Below are the code and all the weights of a small trained network. Each question names an input and a target symbol and asks about switching units off, where a switched-off unit gives its printed mean instead of its output.

import numpy as np


def w(rows, s, z=0):
    codes = np.array(rows[::2]) - 128.0
    scale = np.full(codes.shape[1], s)
    scale[-1] = z or s
    return codes * scale


def f(y):
    return np.maximum(y, 0)


def softmax(a):
    e = np.exp(a - a.max(-1, keepdims=True))
    return e / e.sum(-1, keepdims=True)


def log_softmax(a):
    a = a - a.max(-1, keepdims=True)
    return a - np.log(np.exp(a).sum(-1, keepdims=True))


def net(x, mask):
    ids = ['αγηξτψω'.index(c) for c in x.split()]
    T = len(ids)
    res = E[ids] + P[:T]
    r = res
    for j in range(2):
        rows = slice(2 * j, 2 * j + 2)
        q, k, v = (r @ M[0][rows].T for M in (Q, K, V))
        z = softmax(np.where(np.tri(T) > 0, q @ k.T / 2**0.5, -1e9)) @ v
        o = O[0][rows]
        res = res + np.where(mask[j], z, o[:, -1]) @ o[:, :-1]
    y = f(res @ A[0][:, :-1].T + A[0][:, -1])
    res = res + np.where(mask[2:10], y, B[0][:, -1]) @ B[0][:, :-1]
    return log_softmax(res[-1] @ U[:, :-1].T + U[:, -1])


Q, K, V, O, A, B = {}, {}, {}, {}, {}, {}
E = w([
[80,248,137,224,177,154,143],'α',
[201,191,89,172,134,98,183],'γ',
[127,153,203,66,128,187,105],'η',
[124,184,61,156,178,163,58],'ξ',
[91,129,129,172,118,149,175],'τ',
[137,115,43,50,146,35,121],'ψ',
[195,96,126,177,36,110,70],'ω',
],0.017)
P = w([
[199,173,174,39,153,236,231],'0',
[183,136,70,226,227,188,162],'1',
[106,68,223,12,164,142,185],'2',
[154,114,89,254,168,190,78],'3',
[97,125,227,3,96,116,101],'4',
[151,133,75,239,140,154,69],'5',
],0.0069)
Q[0] = w([
[107,182,125,182,148,128,70],'head 0',
[150,156,149,131,174,111,135],'head 0',
[124,154,76,164,124,146,132],'head 1',
[95,120,32,159,247,137,114],'head 1',
],0.012)
K[0] = w([
[177,105,38,128,128,186,39],'head 0',
[132,40,196,36,115,114,124],'head 0',
[106,162,125,175,98,5,28],'head 1',
[89,105,162,104,99,117,2],'head 1',
],0.0068)
V[0] = w([
[151,119,255,79,115,98,71],'head 0',
[114,96,165,186,170,202,47],'head 0',
[132,71,90,61,98,165,103],'head 1',
[169,139,179,192,47,101,124],'head 1',
],0.0071)
O[0] = w([
[216,192,162,65,149,153,95,2],'head 0',
[105,93,111,249,135,216,171,125],'head 0',
[135,106,66,128,112,229,35,19],'head 1',
[97,3,228,201,233,187,115,177],'head 1',
],0.0063,0.0031)
A[0] = w([
[1,202,94,147,73,185,132,254],'neuron 0',
[177,204,60,147,148,120,115,145],'neuron 1',
[86,87,220,37,87,174,207,167],'neuron 2',
[87,184,210,92,131,155,105,63],'neuron 3',
[142,85,98,106,86,58,98,183],'neuron 4',
[93,119,87,189,177,132,182,60],'neuron 5',
[197,113,171,85,184,63,162,191],'neuron 6',
[181,202,152,44,147,154,101,95],'neuron 7',
],0.0087,0.0034)
B[0] = w([
[180,131,86,47,135,69,172,230],'neuron 0',
[118,113,67,178,142,228,161,254],'neuron 1',
[126,179,75,113,13,255,158,205],'neuron 2',
[155,117,180,21,146,122,235,169],'neuron 3',
[232,97,155,100,178,178,24,184],'neuron 4',
[180,43,211,133,51,71,125,224],'neuron 5',
[38,173,210,210,105,66,88,242],'neuron 6',
[159,210,246,135,132,104,110,199],'neuron 7',
],0.0075,0.0065)
U = w([
[188,42,156,71,150,77,226,124],'α',
[38,176,175,196,133,64,119,150],'γ',
[122,152,166,134,125,198,140,56],'η',
[102,173,47,65,174,152,108,253],'ξ',
[109,86,70,110,39,174,205,99],'τ',
[157,145,135,74,117,53,83,63],'ψ',
[189,1,247,138,179,186,85,163],'ω',
],0.0074,0.005)

Each question gives the input, a string of symbols that net reads in full, and the target symbol t.
The units are the heads (2 rows each of Q, K, V and O) and the neurons (one row each of A and B). Each row of codes is followed by its name. A weight is (code - 128) times the scale printed after its matrix; where a second scale follows, it is the last column's (O, A, B and U).
mask holds one flag per unit, heads first, then neurons. A switched-off unit (its flag False) gives its mean, the last column of its rows in O or B, instead of its output. The means were averaged over made-up inputs and are rounded, as every weight is.
A unit's drop is (log p(t) with every unit on - log p(t) with that unit switched off) / (log p(t) with every unit on - log p(t) with every unit switched off).
most important unit: the unit with the biggest drop
k most important neurons: the k neurons with the biggest drops, biggest first
heads that matter: for each layer, one digit per head in row order, 1 if its drop is at least 0.15 and else 0, layers parted by /
drop of u: that unit's drop, to one decimal
input τ α γ τ, target α: 3 most important neurons	[neuron 0; neuron 5; neuron 6]
input γ γ γ, target γ: heads that matter	00
input ψ ξ τ ξ α γ, target τ: heads that matter	11
input γ α ξ ξ, target τ: heads that matter	11
input τ γ ξ γ, target τ: most important unit	head 1
input γ η ω τ, target ω: 2 most important neurons	[neuron 5; neuron 2]
input γ ξ ω η ω ψ, target ω: heads that matter	01
input τ η ψ, target ψ: heads that matter	11
input α γ τ γ ψ ψ, target ξ: 2 most important neurons	[neuron 5; neuron 1]
input ψ η η, target η: 2 most important neurons	[neuron 2; neuron 7]
input γ γ γ α γ γ, target γ: 2 most important neurons	[neuron 6; neuron 0]
input γ γ γ τ ψ γ, target ξ: 2 most important neurons	[neuron 5; neuron 1]
input η τ η ω α τ, target ω: drop of head 1	0.9
input ψ γ ψ, target ψ: drop of head 0	0.4
input γ γ η η ξ α, target τ: drop of neuron 2	-0.1
input η γ γ ξ ψ γ, target ξ: most important neuron	[neuron 5]
